[128 = 0]

nobotul: [135 125 141 110 125 113 115 119 153 122 110 126 105 123 117 117 129 136
 104 132]
gipannagos: [117 118 103 128 137 147 145 154  97 105 156 112 144 118 117 174 169 111
 163 134]
nelibopof: [169 129 178 106 136 167 131 111 139 165 156 160 124 126 135 120 147 171
 126  86]
domabkol: [143 146 150 136 130 137 163 180  81 148 135 125 121 105 135 137 106 119
 161 115]
gipannagos: [112 136 141 135  97  58 136 128 133 146 142 126 152 134 152 119 127 141
 129 141]
nobotul: [119 124 113 143 111  90 127 117 127 122 142 128 163 139 142 126 152 136
 131 131]
nelibopof: [164 101 144 118 135 157 125 134 112 168 131 169  94 124 131 119 148  95
 124  77]
domabkol: [160 130 162 131 119 122 137 137 119 151 181 161 162 124 145 126 184 161
 171  67]
nelibopof: [110  94  79 149 123 123 117 101 112 139 126 144 143 157 145 127 142  80
 107 134]
nelibopof: [139 146 135 141 110  89 127 107 147 119 115 126 164 141 140  97 121 169
  95 145]
domabkol: [ 98 140 172  95 113 140 166 163 128 123 157  90 108 107 118 185 118 153
 172 131]
domabkol: [125 121  97 141 147  96 113 133  96 163 108 136 102 116 144 105  99  77
 113 161]
nobotul: [ 87 124 145  84 119 105 119  49 170 107 132  62 112 122 136 156 110 234
  94 181]
nelibopof: [106 147 107 162 102  46 116 113 137 109  90 105 148 136 149  87  82 145
 111 156]
nobotul: [164 140 136 121 171 206 139 148 100 148 117 140 100 110 115 127 101 114
 121 131]
domabkol: [117 104 140 112 117 131 146 127 111 166 162 136 123 132 144 159 149 115
 134 123]
nobotul: [111 112 134 121  96 103 115 110 175 115 139 142 147 157 123 129 165 125
 121 109]
domabkol: [121 134 125 140 124 138 112 112 156 103 143 134 158 144 124 124 146 151
 154  98]
nelibopof: [189 103 132 116 141 115  94 113 135 135 115 168 103 113 120  90 186 125
  97  86]
nobotul: [127 109 115 143  97  74 121 149 133 123 132 154 147 142 129 118 176  81
 136 100]
gipannagos: [122 129 118 138 127 149 123 105 140 116 123 128 145 147 130 123 120 140
 120 124]
nelibopof: [162 106 140  97 159 175 115 108 127 151 153 152 104 115 120 139 174 137
 121 108]
nobotul: [142 154 172 105 163 209 142 115 122 150 130 110  92 105 127 137  67 188
 136 127]
gipannagos: [ 91 138 134 121 130 122 115 102 154 138 127 112 113 133 136 127  82 145
 133 151]
gipannagos: [158 110 112 132 157 149 105 128  93 124  73 121  52  93 122 103  94 110
 122  93]
nobotul: [165 141 151 123 131  93 119 121 131 137 114 133 118 107 135  92 127 167
 107 124]
nelibopof: [128 105 152 142 103 184 160 143 106 188 155 179 137 166 153 139 121  76
 151  58]
nelibopof: [139 109  97 145 125  77  94 103 128 125 101 141 121 130 139  89 140 112
 103 120]
domabkol: [119 116 137 103 128 132 116 100 155 118 153 121 128 128 121 149 164 161
 133 124]
gipannagos: [159 125 149 102 145  88 123 140 107 169 115 131  72  85 134 110 121 124
 104 148]
domabkol: [ 96 112 126 125  97 143 150 124 139 130 119 123 134 162 129 150 110  99
 101 141]
domabkol: [143 158 118 169 128 133 134 160 114 111  94 135 146 132 126  93  86 112
 138 114]
nobotul: [149 110  98 136 140 125 141 125  80 140 153 136 158 124 143 142 179 121
 115 147]
gipannagos: [145 121 116 139 133 150 116  99 128 119 101 132 124 137 131 106 115 141
 100 113]
domabkol: [107 109 157  77 101   4 136 143 131 199 116 120  63 102 145 127 114  85
  64 214]
nelibopof: [168 135 168 104 138 151 124 133 148 126 146 146 122 113 111 124 165 164
 137  92]
gipannagos: [162 132  87 161 185 189 101 122  86 130 117 149 120 114 129 100 114 113
 152 100]
gipannagos: [147 113 111 140 110 112 145 116 106 113 135 127 172 140 139 133 174 144
 100 131]
gipannagos: [124 103 101 144 112 129 130 125 102  88  94 103 111 126 126 135 127 121
 130  92]
nobotul: [ 55 110  86 137  94 127 110 115 195  81 124 128 162 190 104 151 140  66
 125 146]
[130 104 122  99 136 160 122 110 148 122 126 132 113 137 107 148 157 112
  89 148] : nobotul
[ 87 124 121 133 121 113 121 146 121 113 112  98  84 112 125 142  88 108
 176 108] : gipannagos
[154 140 158 127 131 164 132 107 144 147 157 155 160 144 137 117 142 170
 129 100] : nobotul
[172 115  73 145 195 189 109 103  64 128 122 131 120 102 132 121 142 131
 119 134] : gipannagos
[157 155 125 146 144 119 109 168 137 120  71 148 102 117 105  73  85  82
 112 130] : nobotul
[138 134 146 133 114  96 121 144 137 131 118 140 119 122 129 105 124 125
 139  99] : nobotul
[159 123 113 143 123  69 125 125 101 135 135 140 158 119 147 105 172 139
 110 135] : nobotul
[ 98 113 106 104 157 145 135 157  88 115 145  86  82  86 111 189 138 105
 173 154] : gipannagos
[131 132 165 138  89 132 168 159 118 149 160 149 163 148 144 141 141 127
 157  82] : domabkol
[151 104 117 107 162 184 152 129  69 152 151 122 111 106 130 170 157 123
 117 147] : nobotul
[ 91 144 121 145 116 156 135 139 146  93 121 109 144 147 116 143  93 125
 160 120] : domabkol
[196 148 113 168 176 138  98 117  94 173 120 184 142 118 152  52 117 127
 121 106] : gipannagos
[122 129 120 134 133 109 126 137 109 135 133 121 121 114 136 130 124 123
 148 131] : gipannagos
[166 129 158 129 115 121 155 138  99 184  94 150 105 128 151  94  82 112
  70 132] : nelibopof
[118 124 112 117 138 162 147 133 118 120 138 115 141 134 116 163 139 115
 111 171] : nelibopof
[165 116 164 105 118 120 124 104 149 146 149 153 133 129 133 117 177 168
 106  98] : nobotul
[102 156 161 127 102  82 138 146 165 155 167 145 169 147 139 125 127 130
 151 145] : gipannagos
[130 141 139 150 116  92 115 135 140 139 160 156 163 135 144 106 150 137
 176  85] : domabkol
[138 122 130 122 133 136 127 138 123 129 126 133 115 121 121 131 137 115
 129 120] : nelibopof

dafi_rago: [128 111 108 110 125 129 119 137 163 127 127 128 130 121 160 111 103 117
 149 123]
nuvuk_rol: [199 100  82 113 126  86 122 166 130 101 155  88 188  76 126 106 131 107
 139 144]
zesi_vuti: [146  97 115 113 116 147  91 100  90 121  88 146 157 108 134  69 129 125
 113  99]
zali_kodiv: [ 80 110 116 119 128 140 120 143 137 134 110  86 113 117 126 103 117 123
 132 135]
zesi_vuti: [109 122  97 118  93 136  99 123 119 118 108 139 141 127 167  61 106  95
 136 137]
dafi_rago: [149 149 138 158 143 126 118 125 162 108 157 109 154  99  70 134 156 127
 112 124]
nuvuk_rol: [193 103 115  93 145 134  97 120 141 135  90 132 147  95 153 142 107 128
 130  96]
bek_guf: [ 86 111 109 122 119 137 100 124 114 118 133 112 140 148 106  61 144 127
 116 145]
nuvuk_rol: [182  84 103 114 115 105  82 131 130 105 116 103 160 106 121 105 122 108
 136 130]
dafi_rago: [ 92 153  57  85 173 146 141 161 185 120 217 141 203 130 152  19 152 146
 134 142]
zesi_vuti: [154  72 115 111 110 144 119 135 126 144 119 118 132 112  90 107 117 122
  74 124]
zali_kodiv: [134 147 157 156 144 128 143 132 179 130 154 116 110 121  84 182 135 134
 119 125]
bek_guf: [ 60 117 111 110 126 157 118 123 173 133 154 152 119 173 143  63 120 136
 132 132]
dafi_rago: [118 141 146 176  71 107 188 131  50 117 130 154 117 114 146 126 127 107
 132 135]
zali_kodiv: [158 107 129 106 149 107 134 139 110 138 134 115 124 150 117 169 138 151
 127 139]
zesi_vuti: [144 154 125 140 168  69 123 145 188  84 203 106 153 156 126 158 160 145
 205 153]
bek_guf: [ 94 151 152 158 130 124 169 126  92 121 119 126 116 105 144 138 139 139
 157 111]
zali_kodiv: [158 103 130 120 118 107 123 123 118 124 148 152 127 171 124 139 132 136
 128 140]
bek_guf: [145 118 112 137 107 158 106 111  86 122 125 135 177  94  68  51 156 116
  51 121]
zesi_vuti: [127 188 124 118 144 115 152 136  70 143 121 137 127 149 165 165 139 133
 135 156]
zali_kodiv: [144 109 133 104 126 116 119 116  36 144  80 130 114 159 141 150 134 142
 120 137]
bek_guf: [107 116 108 132 113 112 130 148 102 115 135  93 139 119 119  93 136 116
 132 153]
bek_guf: [135 143 146 138 140 131 113 100 110 119 118 144 136 135 119 132 149 142
 132 112]
dafi_rago: [134 143 170 157 123 127 106  86  77 121 113 146 116 167  77 153 164 143
 102 129]
nuvuk_rol: [ 76  90 110 114 130 121 148 135  99 117 159 133 140 158 141  56 148 157
 154 130]
zesi_vuti: [130 134  83  94 107 152  94 119  74 136  98 147 165 127 153  50 124 104
  89 142]
nuvuk_rol: [125 104 104  91 157 138 145 140 120 136 119 128 150  99 170  95 123 152
 150  97]
zesi_vuti: [110 180 163 144 150 137 165 117 100 147 119 149 102 140 137 185 140 150
 128 120]
dafi_rago: [109 103 107  94 138 135 158 176 165 163 117  85  95 107 156 157  85 122
 131 138]
zali_kodiv: [ 86 133 129 127 146 151 142 145 163 142 105  91 108  85 140 134 108 127
 140 110]
dafi_rago: [132 149 105 105 145 137 141 140 129 140 138 140 148 121 155 116 126 131
 123 131]
zesi_vuti: [124 135 109 119 150 127 119 151 160 127 139  85 140 108 111 127 132 124
 126 142]
zali_kodiv: [126 178 129 135 148 131 125 133  52 137  80  75 139  87 104 152 154 123
 100 144]
dafi_rago: [174 162 121 121 145 134 121 124 136 131 120 141 155  97 142 145 126 120
 120 116]
nuvuk_rol: [100 168 154 123 190 162 179 127 151 158 130 143 114 107 142 170 137 175
 134  85]
dafi_rago: [117 139 138 144 110 118 160 121  54 125 124 150 128 136 140 120 144 134
 129 131]
nuvuk_rol: [140 100 115 106  88 137  86 109 104 136  78 150 115 148 162 105  93 100
 118 131]
bek_guf: [116  77 119 103 131 156  84 107 125 133 106 124 134 141  97  74 135 142
  97 112]
zesi_vuti: [ 98 197 138 135 149 139 116  92  74 117  80 153 140 120 191 114 143 136
 174 104]
zali_kodiv: [108 183 120 186 100 116 136 171 192 106 151  54 128  57  91 143 115  63
 124 168]
nuvuk_rol: [143 111 130 143 139  95 114 130 169  93 196 122 150 160  81 120 162 144
 147 143]
nuvuk_rol: [156  80 122 135  92 104  80 117  87 103 102  99 139 128  93 102 135 107
 119 143]
bek_guf: [145 174 129 146 118 150  93 101 101 126 128 145 157 133  73 106 158 111
  59 146]
bek_guf: [145  79 141 131 133 149 169 114 114 126 117 162 147  65 144  94 126 158
 136  49]
dafi_rago: [137 113 140 136 106 119 117 111 105 119 103 143 117 134 146 130 118 121
 145 118]
zesi_vuti: [123 150 119 129 130 111 130 138 139 119 154 129 133 149 142 131 132 123
 148 151]
zali_kodiv: [159 177 125 120 169 134 143 130  89 136 110 121 162  82 136 150 151 142
 119 113]
nuvuk_rol: [131 119 122 112 111 128 118 116 137 133 143 175 120 182 152 117 115 126
 128 139]
zali_kodiv: [152 151 152 152 128 134 123  96 132 117 155 177 143 150  99 131 154 139
 108 116]
bek_guf: [106 137 121 134 120 106 143 154 120 126 132  94 112 131 138 144 121 115
 147 159]
[144 117 108 113 114 123 124 136 117 132 142 136 140 144 126 110 126 119
 107 149] : zesi_vuti
[138 148 116 122 130 132 133 128 124 129 135 148 147 122 148 116 128 124
 126 127] : dafi_rago
[102 103 111 126  74 133 140 152 142 144 125 125  95 136 145 112  82  88
 110 157] : zesi_vuti
[121 141 142 148 116 115 126 120 155 118 175 153 117 184 104 139 140 128
 126 154] : nuvuk_rol
[114 129 136 120 145 119  98 111 132 119 122 126 119 168 133 135 139 144
 157 132] : bek_guf
[190 138 148 127 149 100  95 111 111 120 103 118 130 137 117 196 141 135
 142 128] : bek_guf
[ 75 143 118 133 115 126 122 144 117 131 128  92 109 151 116 115 129 112
 121 171] : bek_guf
[109  47 126 126 118 100 113 132 132  97 107  86 119 111 146  96 116 136
 198 103] : dafi_rago
[ 65 186  97 138  95 143 158 167 173 145 182 132 114 154 137 102 106  83
  97 194] : bek_guf
[124 160 127 140 110 121 155 140 130 135 162 151 120 154 134 143 124 113
 116 159] : nuvuk_rol
[148 124 130 125 152 125 148 137 107 131 123 109 144  91 118 142 142 145
 125 111] : nuvuk_rol
[127 105 127 127 131 117 157 159 129 135 113  84 113  85 135 155 110 126
 143 123] : dafi_rago
[144 141 110 119 139 120 144 152 136 129 128 110 143  90 154 137 117 119
 143 128] : zali_kodiv
[ 97 136 143 151 110 148 127 115 158 126 121 141 109 120 130 116 113 115
 130 113] : zali_kodiv
[112 166 101 145 125 120 142 168 170 115 149  80 145  73 135 118 116  92
 142 152] : nuvuk_rol
[119 136  93  66 178 159  65 109 181 139 146 156 158 189 139  79 140 154
 119 132] : dafi_rago
[107 148 138 142 135 131 120 112 140 113 122 136 129 124 144 118 132 131
 159 112] : zesi_vuti
[176 131 144 136 128 108 133 119 126 123 155 159 133 155 113 165 141 137
 121 133] : zali_kodiv
[129  97 141 130 120 140 128 122 116 135  87 115 112  96 126 134 113 128
 124 100] : zesi_vuti
[143 112 134 152 126  94 146 132  54  97 111  94 154  78 123 117 156 136
 159 112] : bek_guf
[106 123 124 161 109 107 172 146 101 101 163 118 148  99 123  89 147 126
 149 129] : dafi_rago
[154 121 136 109 163 127 114 123 108 137  89 102 128 110 125 166 135 148
 133 110] : dafi_rago
[130 125 136 117 147 136  87 103 135 126 121 134 130 162 105 126 145 145
 120 125] : dafi_rago
[170 101 101 109 102 101 144 143  73 127 146 148 152 143 144 108 128 121
 116 152] : nuvuk_rol
[148  91 120 137 111  98  92 111 165  80 163 149 156 148 135  80 134 125
 178 119] : zesi_vuti

bimfavot: [154 134 175 126  86 107 107  93 153 146 127 111 146 135 107 116 129 139
 168 158]
bimaluvaf: [160 114 155 126  73 158 126 133  97 118 131  98 119 148 103 156  79 101
 120  95]
tokdetav: [127 126 123 133 141 132 114 133 121 114 130 129 145 125 138 119 121 132
 117 132]
tokdetav: [182 129 151 143 138 122  95 140 118 146 130 105  91 149 113 109 160 172
 120  68]
fozodala: [131  98 123 135 169  98 151 118 124  97 115 109  92 123 140 121 146 117
 119 127]
bimaluvaf: [140 107 113 137 127 146 123 159  79  97 123 106 105 131 136 145  92 100
  99 100]
tokdetav: [154 131 167 134  79 105  91 129 118 167 134 109 139 137  97 134 134 156
 163 142]
bimfavot: [109 112  78 152 159 128 132 158  70 119 124 118 129 128 152 167 126 129
  99 111]
tokdetav: [113 126 114 119 128 135 184 116 138 137 123 133  94 134 122 158 140 108
 127 105]
bimfavot: [143 105 154 136  99 130 131 142  87 147 145 105 133 149  90 169 125 148
 119  92]
tokdetav: [147 109 203 125  89 126  85 102 133 110 154 115 218 133  94 107  93 151
 134 169]
bimaluvaf: [129  92 152 136 115  97 166  83 120 117 122  93 136 138 112 164 127 114
 143 147]
bimfavot: [143  98 122 160 141  93 124 141  71 143 125  88 112 143 120 169 155 157
 123 103]
fozodala: [131  89 155 106 156 158 152 126 137  43 137 128 124 119 127  91  82  84
  78 115]
tokdetav: [ 85 134  75 113 182 152 161 133 151  77 116 163 117 102 176 103 112  80
  99 144]
bimaluvaf: [169 155 129 116  79 221  88 183 100 116 138 133 110 145 121 121  56 102
  87  50]
fozodala: [136 143 122 139 115 144 125 107 127 140 126 122 154 144 133 147 123 136
 130 117]
fozodala: [ 98 136  88 134 130 111 149 122 123 141 111 131 122 119 150 157 136 109
 148 158]
bimfavot: [129 128 113 148 136 102 110 115 117 127 113 111 140 125 150 132 133 131
 144 158]
bimfavot: [171 157 138 158  82  73  66 106 126 187 101  90 121 138 133 131 158 158
 202 168]
bimaluvaf: [182 136 114 160 134 117 109 107 113 134  98  82  83 153 150 135 146 135
 137  88]
fozodala: [123 123 125 126 138  93 118 154 124 141 124 130  91 112 127 114 154 135
 144 144]
tokdetav: [111 137 145  99 115 129 127 118 173 106 127 153 137 103 132  86 104  95
 146 182]
bimfavot: [137 117 159 133 121  98 118  82 150 112 121 110 162 126 129 112 125 127
 154 178]
fozodala: [ 92 122  99 129 134 146 191  83 133 109 121 129 160 136 144 177 110  94
 118 137]
bimaluvaf: [168 141 130 146 129 131 135  77 146 132 107  98 113 156 141 134 143 132
 138  97]
tokdetav: [146  95 178 158  93 124  95 107  74 135 157  89 234 159  89 176 107 180
 119 130]
bimfavot: [138 109 171 117 143 103 144  89 170 105 129 123 126 124 116  93 144 130
 137 147]
fozodala: [134  98 103 133 179  88 121 150 114  69  97 107  55  98 169  87 127  84
 122 154]
bimaluvaf: [ 87 118 129 121 149  88 142 125 144 138 136 150 150 106 124 121 158 143
 145 180]
fozodala: [136 160 102 134 100 166  93 128 122 117 114 128 154 130 160 127  79 100
 131 141]
bimaluvaf: [104  86  89 158 193  50 137 138  86 110 106 101 100 107 160 141 170 133
 133 168]
[110 103 130 114 112 162 139 164  93  93 143 134 139 120 116 144  73  92
  93 120] : bimaluvaf
[142 118 130 143 135 106 143  92 130 126 114 101 120 140 134 142 144 129
 140 128] : bimaluvaf
[111 115 124 125 129 150 141 134 112 107 139 133 156 128 126 144 101 116
 104 124] : bimfavot
[127 131 147 112  92 153 119 150 123 133 143 140 138 127 105 129  99 120
 124 123] : bimaluvaf
[116 161 124 110 138 168 132 118 174 130 139 169 155 127 134 100 127 135
 116 119] : bimaluvaf
[139 163 124 123 140 162 137  88 179 131 126 146 143 142 142 107 138 137
 123 104] : bimaluvaf
[119 133 127 127 113 120 113 132 126 134 127 132 143 119 131 127 119 123
 144 160] : tokdetav
[154 115 120 155 160 103 134  98 119 119 110  92 108 144 145 136 156 141
 127 108] : fozodala
[162 128 118 143 121 140 109 141  99 122 115 101  96 142 138 136 115 120
 119  92] : bimaluvaf
[113 122 128 131 116 127 131 122 117 128 132 127 161 127 125 147 114 125
 131 149] : tokdetav
[104 173  63 126 123 169 111 171 116 145 119 161 122 118 163 137 108 109
 121 122] : bimfavot
[134 106 173 135 113 133  93 109 114 100 151 116 224 133 111 122  92 150
 116 159] : tokdetav
[122 130  98 133 149 132 149 136 120 132 120 129  98 131 140 143 142 124
 117 101] : tokdetav
[ 86 108 122 134 168  49 146 110 142 144 125 135 140 104 133 126 187 154
 161 199] : bimaluvaf
[166 144 131 139 135 163 164  43 169 108 109 104 134 167 145 137 126 117
 119  81] : bimaluvaf
[122 113  93 147 165  93 107 167  88 121 115 116  95 112 152 126 147 133
 123 137] : bimaluvaf
[133  82 135 137 177 139 195  67 133  59 123  99 136 148 138 144 120 104
  83  95] : fozodala
[146 125 137 126 130 148 111 131 127  97 127 123 130 128 135 105 101 114
 111 120] : fozodala
[104 118 126 129 112 129 146 115 116 127 134 127 169 129 122 161 110 119
 130 152] : tokdetav

dud_zof: [140 144 106 108  72 122 140 126 109 168  90 104  81 101 145 116 157 137
 135 155]
dud_zof: [149 156 107 151 104 160 151 114 126 146 155 135 127 126 117 121 127  78
 176  70]
vif_bubo: [163 126  97 123  97 165 180 138  99 155 121  84 102 129 132 108 115 136
 189 117]
vif_bubo: [159 112  97 125  91 138 139 128  85 134 108 106 109 120 125 143 121 128
 148 137]
gazad_dum: [132 138  81 131  70 178 110 104 148 112 112 133 143 116 101 149 130  89
 184  94]
sozu_pizis: [129 138 148 148  69 151 118 123 131 177  99  95 117  89 148 166 150 113
 134 110]
vif_bubo: [110 169 104 138  85 132  90 137 115 131 108 114 116 102 112 162 130 117
 111 131]
sozu_pizis: [139 145 126 133  88 126 118 120 127 133 143 114 107 103 128 167 103 126
 127 117]
dud_zof: [163  67  92 143 131 160 158 140  92  89 125 116 142 134 160 107 148 125
 158 131]
dud_zof: [109 134 122 103 110 128 111 140 120 138  84 107 121 131 109 142 121 155
 129 161]
gazad_dum: [119 128 171 116 131 118 126 115 144 160 122 136 133 139 116 145 117 130
 132 121]
gazad_dum: [121 126 127 120  95 133 138 154 105 102 148 106 113 123 164 149 114 148
 147 140]
gazad_dum: [116 140  92 109 116 143 109 128 161 114 100 105 123 116 105 123 116 158
 129 150]
dud_zof: [129 132 163 134 128 123 127 126 107 130 163 141 141 151 106 178  78 111
 146  96]
sozu_pizis: [128 145 142 130 131 120 135 127 133 164 120 118 114 120 128 118 135 131
 115 128]
vagum_mig: [141 173 125 139 102 132 127 105 142 161 150 131 112 113 100 146 105  98
 139  86]
gazad_dum: [130 146  67 167 155 143  84 128 156  90 121 117 144  98  94 120 128 122
  74 124]
gazad_dum: [104 149 121 130 138 132  96 144 162 107 128  95 130 111 111 149  92 167
  96 142]
sozu_pizis: [125 183 125 134 142 115 157 152 117 134 184 117  97 129 137 105 103 133
 125 114]
vagum_mig: [ 71 136 146 111 172 139 107 165 154 118  95 106 157 155 106 118 116 175
 116 159]
vagum_mig: [126 151 169 165 143 126 158 156 108 150 179 113 120 123 171 127 130 115
 119  94]
vagum_mig: [142 149 128 132 151 136 138 130 119 189  96  91 121 138  71 124  94 142
 124 121]
sozu_pizis: [ 88 145  73 124 134 155 125 187  81  55 135 127 148 163 127 110 128 130
 160 146]
vif_bubo: [150 114 171 148 121 140 160 115 143 176 137 111 122 111 162 126 144 119
 139  97]
sozu_pizis: [150 145 121 167 187 107 114 116 186 140 145  97 112  79 123 101 119 157
  33 128]
vif_bubo: [120  93 140 135 174 105 108 129 127 116 101 149 151 134 136 109 168 133
  76 159]
gazad_dum: [107 217  82 153  69 157  97 152 149 174  88  50  85  58 118 136 139 142
  98 130]
gazad_dum: [119 122 128 139 153 161 150 154 122 121 132 110 151 151 129 110 122 132
 157 113]
sozu_pizis: [153 118 115 122 141 102 137 107 129 118 146 153 115 126 130 107 131 123
 113 134]
vagum_mig: [135 116 115 126 119 137 114 104 124 164  65 143 141 131  96 118 168 100
 133 131]
vagum_mig: [139 187 154 132  95 109 145 114 145 201 147 105  76  92 136 133 119 127
 115 107]
vif_bubo: [125 119 144 136 138 119 163 151  89 140 134 139 121 139 181  89 182 114
 132 135]
dud_zof: [117 184  92 127  99 146 131 166  94 133 132  79 101 125 103 145  82 145
 146 128]
dud_zof: [144 131 122 109 137 136 163 115 108 157 124 150 131 169  93 100 119 105
 182 109]
vagum_mig: [118 146 120 111 164 152 142 155 147 173  79  56 122 141  78 102  86 193
 130 152]
vagum_mig: [ 99 171 147 139 123 116 134 150 130 134 160 131 112 116 170 113 154 120
 114 122]
gazad_dum: [116 173 129 130 124 137 150 148 130 142 157 109 111 128 134 115 111 133
 146 111]
dud_zof: [139  69 132 107 149 124 145 137  91 112 102 134 143 163 132 118 132 147
 144 160]
dud_zof: [157 132  98 136 122 142 164 152  76 116 159 100 110 139 126 129  88 133
 158 117]
vif_bubo: [127 126 110 132 118 150 145 153 108 119 125 102 124 129 145 118 132 137
 149 132]
vagum_mig: [123 175 101 127 124 119 132 138 119 134 140 126 104 124 118 107 126 124
 122 129]
sozu_pizis: [134 121 131 133 125 135 122 124 141 105 153 122 135 124 124 156  93 135
 133 114]
gazad_dum: [129 176 105 154 127 158 123 112 154 179 104 122 133 115  87 103 149  89
 134  88]
vif_bubo: [123 126 140 183 158 149 140 173  98 167  95  76 134 109 166 101 183 130
  86 130]
vagum_mig: [129 132  95 124 111 153 134 130 154  76 167 121 128 121 139 128 102 136
 161 114]
vif_bubo: [ 96 200 119 130 142 146 102 116 202 180  96 109 129 111  71 103 126 132
 111 111]
dud_zof: [156  86 122 103  76 136 144 126  75 144  86 108 112 134 131 158 123 138
 169 151]
vif_bubo: [126 124 145 100  97 127 171 119 130 136 148 157 112 138 182  94 168 113
 183 124]
vif_bubo: [146 133 109 167 130 109  81 134  76 154  80 105 123 101  89 169 130 117
  52 144]
dud_zof: [114 126 138 110 186 101 126 136 143 116 134 137 134 151 110 103 109 161
  98 154]
sozu_pizis: [101 127 127 130  92 137 112 148  89  78 151 156 147 145 149 167 133  97
 161 118]
gazad_dum: [128 161 142 110 118 115 159 126 125 178 129 127  97 132 134  99 138 128
 144 127]
vagum_mig: [109 143 187 145 122 136 134 131 156 174 133 113 131 114 156 140 143 123
 126 102]
sozu_pizis: [186  45  99 100 113 150 162  79 138 121  96 145 136 138 128 101 145 124
 186 133]
sozu_pizis: [111 181 136 186 148 129 114 158 147 125 176  96 120  86 158 131 129 127
  67 102]
[134 145  88 123 134 140 134 142 128 125 118  95 113 123 108 108 108 155
 127 142] : sozu_pizis
[181  93 121 113 111 105 155  80 128 123 157 165 107 123 142 120 128 109
 146 119] : sozu_pizis
[118 128 144 124 132 112  95 114 157 113 136 137 136 120 109 163  99 139
 101 131] : gazad_dum
[115 123 133  77 125 128 162 142 134 120 133 118 113 155 139 105 105 172
 174 156] : gazad_dum
[142  93 129 108 140 110 103  98 147 104 120 149 141 135  96 153  97 142
 114 143] : sozu_pizis
[ 46 184 159 132 119 115  58 146 172 136  95 132 140 102 134 148 170 132
  69 149] : dud_zof
[114 141 153 136 163 115 124 146 106 164 107 121 136 147 104 125 127 132
 102 134] : vagum_mig
[122 107 127 161 144 130  94 127 146  88 136 139 155 107 146 142 149 116
  86 123] : sozu_pizis
[134 142 175 180 141 136 166 155  75 160 177 129 135 141 166 133 142  81
 139  72] : gazad_dum
[133 116 112 142 114 130 126 118 101 136 100 163 137 127 145 104 200  78
 130 125] : vagum_mig
[101 147 127 117 137 127 110 128 159 107 137 142 139 134 116 126 120 133
 126 129] : vif_bubo
[ 89 157 167 125 154  89 103 159 118 118 153 125 124 136 128 159  95 157
  78 149] : dud_zof
[130 166 127 151 141 110 124 130 130 129 168 134 115 114 128 127 118 114
  96 109] : gazad_dum
[ 85 196  93 133  94 158 123 139 164 126 129 137 123 109 150  83 186  97
 153 110] : vagum_mig
[137 162 121 149  89 128 115 125 141 133 155 101  99  82 142 161 109 128
 108 110] : dud_zof
[133 184 136 112 111 103 140 125 144 179 140  94  73 102 119 127  94 159
 109 135] : vagum_mig
[119 144  98 147 145 134 102 141 147  70 165 120 138 116 117 143  93 138
 103 121] : gazad_dum
[150  98 125 132  94 142 127 118 116 123 120 115 128 116 135 162 118 125
 146 122] : dud_zof
[129 142 169 156 112 119 133 131 105 118 200 150 131 129 153 177 104  90
 137  79] : gazad_dum
[113 108  79 106 219 143 121 152 153  92  82 104 159 166  67  67 103 191
 109 177] : sozu_pizis
[ 85 166 172 122 133  91  85 122 140 145 128 164 135 134 108 158 129 113
  91 129] : vagum_mig
